Below is a small trained network, with its code and all its weights. Each question gives an input and a class and asks what happens when units are switched off, that is, made to give their printed mean instead of their output.

import numpy as np


def w(rows, s, z=0):
    codes = np.array(rows[::2]) - 128.0
    scale = np.full(codes.shape[1], s)
    scale[-1] = z or s
    return codes * scale


def f(y):
    return y / 2 * (1 + np.tanh(0.7978845608 * (y + 0.044715 * y**3)))


def log_softmax(a):
    a = a - a.max(-1, keepdims=True)
    return a - np.log(np.exp(a).sum(-1, keepdims=True))


def net(x, mask):
    res = np.array(x, float).reshape(1, 6) / 4 @ E
    y = f(res @ A[0][:, :-1].T + A[0][:, -1])
    res = res + np.where(mask, y, B[0][:, -1]) @ B[0][:, :-1]
    return log_softmax(res[-1] @ U[:, :-1].T + U[:, -1])


A, B = {}, {}
E = w([
[40,157,212,126,42,157,181,197,110,105],'x0',
[113,124,126,132,123,118,130,119,136,131],'x1',
[113,4,208,20,128,179,138,62,206,130],'x2',
[237,170,210,137,53,49,69,135,176,188],'x3',
[125,126,130,126,132,129,118,130,127,129],'x4',
[130,126,130,127,132,123,132,135,127,133],'x5',
],0.016)
A[0] = w([
[225,232,172,197,52,27,92,159,151,179,117],'n0',
[112,147,147,127,41,134,159,186,97,124,122],'n1',
[203,122,237,79,81,113,103,100,220,174,42],'n2',
[122,49,185,57,146,188,160,84,199,101,139],'n3',
[76,233,50,217,190,123,144,159,16,109,218],'n4',
[48,95,217,95,60,169,178,157,88,105,82],'n5',
[60,161,196,107,52,164,167,162,117,82,142],'n6',
[195,111,227,117,48,59,76,106,156,165,65],'n7',
[157,197,137,172,74,73,101,145,103,128,109],'n8',
[103,3,100,47,126,205,163,105,144,78,107],'n9',
[165,94,210,80,79,95,119,100,203,163,62],'n10',
[228,136,23,155,201,65,54,105,184,129,187],'n11',
[197,86,65,161,238,107,84,71,162,161,246],'n12',
[197,199,141,183,117,33,91,135,105,205,119],'n13',
[209,100,42,148,201,63,68,76,167,201,196],'n14',
],0.011,0.013)
B[0] = w([
[88,187,241,122,85,162,91,43,168,230,254],'n0',
[127,201,140,134,58,65,132,177,154,132,173],'n1',
[155,101,30,118,109,138,201,190,44,27,216],'n2',
[87,70,90,88,200,162,97,122,180,140,223],'n3',
[217,118,62,132,120,57,223,214,67,30,254],'n4',
[66,246,159,196,160,196,156,125,167,95,194],'n5',
[4,220,136,236,168,170,158,135,157,133,196],'n6',
[183,187,81,156,72,52,171,192,75,51,214],'n7',
[105,150,159,160,97,108,49,170,185,177,192],'n8',
[53,88,122,110,205,184,101,57,157,158,212],'n9',
[192,180,91,177,144,108,164,161,74,69,199],'n10',
[144,134,143,78,187,196,184,39,51,120,239],'n11',
[187,24,65,5,167,130,89,43,102,143,236],'n12',
[115,205,203,145,156,169,172,80,103,152,221],'n13',
[173,160,142,103,166,210,179,10,89,123,239],'n14',
],0.012,0.035)
U = w([
[231,105,35,97,133,72,160,122,40,74,237],'0',
[80,174,199,150,173,205,137,36,130,172,120],'1',
[94,172,76,200,94,50,174,254,114,43,228],'2',
[86,182,229,185,27,49,75,154,159,215,22],'3',
[112,21,90,65,166,130,44,72,173,193,1],'4',
],0.012,0.0084)

Each question gives the input, the list of numbers given to net, and the class t.
The units are the neurons (one row each of A and B). Each row of codes is followed by its name. A weight is (code - 128) times the scale printed after its matrix; where a second scale follows, it is the last column's (A, B and U).
mask holds one flag per neuron, in row order. A switched-off neuron (its flag False) gives its mean, the last column of its row in B, instead of its output. The means were averaged over made-up inputs and are rounded, as every weight is.
A unit's drop is (log p(t) with every unit on - log p(t) with that unit switched off) / (log p(t) with every unit on - log p(t) with every unit switched off).
unit that matters most: the unit with the biggest drop
top k neurons: the k neurons with the biggest drops, biggest first
drop when u is switched off: that unit's drop, to one decimal
input [1,-3,1,7,-3,-2], class 2: top 4 neurons : n2, n7, n12, n10
input [1,6,-6,-1,6,1], class 2: unit that matters most : n4
input [0,1,-8,7,-1,-6], class 1: top 2 neurons : n13, n11
input [-7,-2,-4,1,7,-8], class 1: top 3 neurons : n2, n7, n13
input [0,8,0,-5,-8,6], class 0: top 2 neurons : n0, n6
input [-6,3,1,-8,2,6], class 4: top 3 neurons : n9, n7, n2
input [-4,-3,6,1,-4,-2], class 0: top 2 neurons : n0, n2
input [1,-2,-5,-2,-2,2], class 2: top 2 neurons : n12, n14
input [-2,-3,-6,1,5,-3], class 1: top 2 neurons : n0, n2
input [1,2,-2,1,-4,-7], class 3: top 3 neurons : n2, n14, n11
input [-3,-6,-3,-5,-1,-6], class 0: drop when n3 is switched off : 0.0
input [1,8,8,2,8,6], class 2: drop when n12 is switched off : 0.3
input [8,-6,-1,7,4,-5], class 3: drop when n0 is switched off : 0.8
input [-2,-7,-8,3,0,8], class 1: unit that matters most : n0
